Below is a small trained network, with its code and all its weights. Each question gives an input and a target symbol and asks what happens when units are switched off, that is, made to give their printed mean instead of their output.

import numpy as np


def w(rows, s, z=0):
    codes = np.array(rows[::2]) - 128.0
    scale = np.full(codes.shape[1], s)
    scale[-1] = z or s
    return codes * scale


def f(y):
    return np.maximum(y, 0)


def softmax(a):
    e = np.exp(a - a.max(-1, keepdims=True))
    return e / e.sum(-1, keepdims=True)


def log_softmax(a):
    a = a - a.max(-1, keepdims=True)
    return a - np.log(np.exp(a).sum(-1, keepdims=True))


def net(x, mask):
    ids = ['αβγδεζηθξστψω'.index(c) for c in x.split()]
    T = len(ids)
    res = E[ids] + P[:T]
    r = res
    for j in range(3):
        rows = slice(2 * j, 2 * j + 2)
        q, k, v = (r @ M[0][rows].T for M in (Q, K, V))
        z = softmax(np.where(np.tri(T) > 0, q @ k.T / 2**0.5, -1e9)) @ v
        o = O[0][rows]
        res = res + np.where(mask[j], z, o[:, -1]) @ o[:, :-1]
    y = f(res @ A[0][:, :-1].T + A[0][:, -1])
    res = res + np.where(mask[3:7], y, B[0][:, -1]) @ B[0][:, :-1]
    return log_softmax(res[-1] @ U[:, :-1].T + U[:, -1])


Q, K, V, O, A, B = {}, {}, {}, {}, {}, {}
E = w([
[155,135,131,177,81,58],'α',
[178,112,65,154,118,121],'β',
[150,217,142,135,94,119],'γ',
[166,124,63,158,74,62],'δ',
[150,129,126,111,85,156],'ε',
[127,91,156,232,121,121],'ζ',
[129,163,133,100,57,119],'η',
[57,128,150,153,85,83],'θ',
[85,190,3,222,197,124],'ξ',
[99,180,153,147,119,190],'σ',
[192,130,105,136,153,181],'τ',
[204,204,164,126,161,103],'ψ',
[120,63,146,115,203,61],'ω',
],0.018)
P = w([
[129,112,2,141,74,85],'0',
[127,125,18,142,89,94],'1',
[121,123,36,145,98,106],'2',
[131,122,63,147,103,118],'3',
[128,110,82,145,113,129],'4',
[127,132,97,140,121,135],'5',
[125,123,125,141,128,144],'6',
[131,118,149,140,137,160],'7',
[135,126,163,138,134,153],'8',
[127,119,185,143,130,151],'9',
],0.007)
Q[0] = w([
[177,198,119,202,11,173],'head 1',
[105,93,118,24,217,79],'head 1',
[138,138,152,90,153,84],'head 2',
[52,53,115,123,144,120],'head 2',
[130,137,121,52,174,80],'head 3',
[90,3,142,84,186,96],'head 3',
],0.026)
K[0] = w([
[135,106,255,126,122,113],'head 1',
[133,132,25,174,137,129],'head 1',
[162,153,133,98,136,89],'head 2',
[117,70,164,125,102,91],'head 2',
[131,118,104,101,36,83],'head 3',
[88,174,20,162,105,88],'head 3',
],0.029)
V[0] = w([
[232,160,137,232,146,165],'head 1',
[93,93,165,204,25,226],'head 1',
[145,106,122,66,14,210],'head 2',
[207,129,178,74,90,80],'head 2',
[233,25,113,124,16,56],'head 3',
[168,83,52,71,214,255],'head 3',
],0.0096)
O[0] = w([
[174,241,84,163,21,180,237],'head 1',
[67,2,57,134,111,165,193],'head 1',
[204,118,143,111,11,166,18],'head 2',
[205,121,245,126,93,77,2],'head 2',
[219,57,248,172,85,136,184],'head 3',
[228,139,27,143,142,93,84],'head 3',
],0.0061,0.0047)
A[0] = w([
[196,132,165,35,136,225,105],'neuron 1',
[147,127,124,5,74,122,140],'neuron 2',
[118,154,114,121,150,169,1],'neuron 3',
[86,132,177,76,76,97,112],'neuron 4',
],0.016,0.0063)
B[0] = w([
[169,88,235,183,134,137,252],'neuron 1',
[119,151,119,12,174,157,228],'neuron 2',
[148,99,156,129,69,79,220],'neuron 3',
[143,180,137,53,123,85,244],'neuron 4',
],0.011,0.0038)
U = w([
[57,112,166,96,69,51,54],'α',
[154,87,95,98,42,62,14],'β',
[120,155,125,44,85,133,67],'γ',
[128,115,131,130,24,31,3],'δ',
[178,89,127,106,127,167,129],'ε',
[60,128,151,137,1,208,102],'ζ',
[112,106,161,65,115,207,187],'η',
[80,59,175,79,146,87,193],'θ',
[60,126,142,215,134,142,103],'ξ',
[66,170,88,105,155,184,242],'σ',
[188,97,69,105,120,137,146],'τ',
[112,219,148,119,94,159,164],'ψ',
[120,150,186,119,213,89,166],'ω',
],0.0083,0.0057)

Each question gives the input, a string of symbols that net reads in full, and the target symbol t.
The units are the heads (2 rows each of Q, K, V and O) and the neurons (one row each of A and B). Each row of codes is followed by its name. A weight is (code - 128) times the scale printed after its matrix; where a second scale follows, it is the last column's (O, A, B and U).
mask holds one flag per unit, heads first, then neurons. A switched-off unit (its flag False) gives its mean, the last column of its rows in O or B, instead of its output. The means were averaged over made-up inputs and are rounded, as every weight is.
A unit's drop is (log p(t) with every unit on - log p(t) with that unit switched off) / (log p(t) with every unit on - log p(t) with every unit switched off).
The circuit of an input: a set's keep is (log p(t) with only the set's units on - log p(t) with every unit switched off) / (log p(t) with every unit on - log p(t) with every unit switched off). Starting from all 7 units, units are removed one at a time, each time the one whose removal leaves the highest keep (on an exact tie, the one counted first), for as long as the keep stays at least 0.8.
units of the circuit, in order: the units of the circuit, biggest drop first
top k neurons: the k neurons with the biggest drops, biggest first
which heads matter: for each layer, one digit per head in row order, 1 if its drop is at least 0.15 and else 0, layers parted by /
drop when u is switched off: that unit's drop, to one decimal
input ζ ζ ε, target ζ: units of the circuit, in order	head 1; head 3
input ζ ξ ψ, target σ: which heads matter	010
input θ ε γ ε θ ζ ψ β, target ψ: which heads matter	100
input γ σ δ θ η ε τ, target τ: which heads matter	001
input ξ δ ζ ε, target σ: which heads matter	010
input ω γ ε, target ω: which heads matter	100
input α γ τ ε, target τ: units of the circuit, in order	head 3
input η γ η ε, target η: units of the circuit, in order	head 2; neuron 2
input γ ξ ε α σ α η ζ ξ α, target σ: top 2 neurons	neuron 1; neuron 3
input ε ε γ ζ η δ η ζ ε, target η: units of the circuit, in order	neuron 2; head 2; neuron 1
input δ ξ ζ α, target ξ: top 2 neurons	neuron 2; neuron 4
input δ ω ψ, target ω: which heads matter	110
input ξ β σ ε τ γ ζ θ, target σ: drop when head 1 is switched off	-0.1
input θ γ ζ β ζ ζ ψ η, target ψ: top neuron	neuron 1
input ζ ε ζ β β, target ζ: drop when head 3 is switched off	0.4
input ζ α θ ψ γ ζ ζ τ ψ δ, target ψ: drop when neuron 2 is switched off	0.0
input ε τ α δ α θ ε α σ η, target γ: top 2 neurons	neuron 2; neuron 4
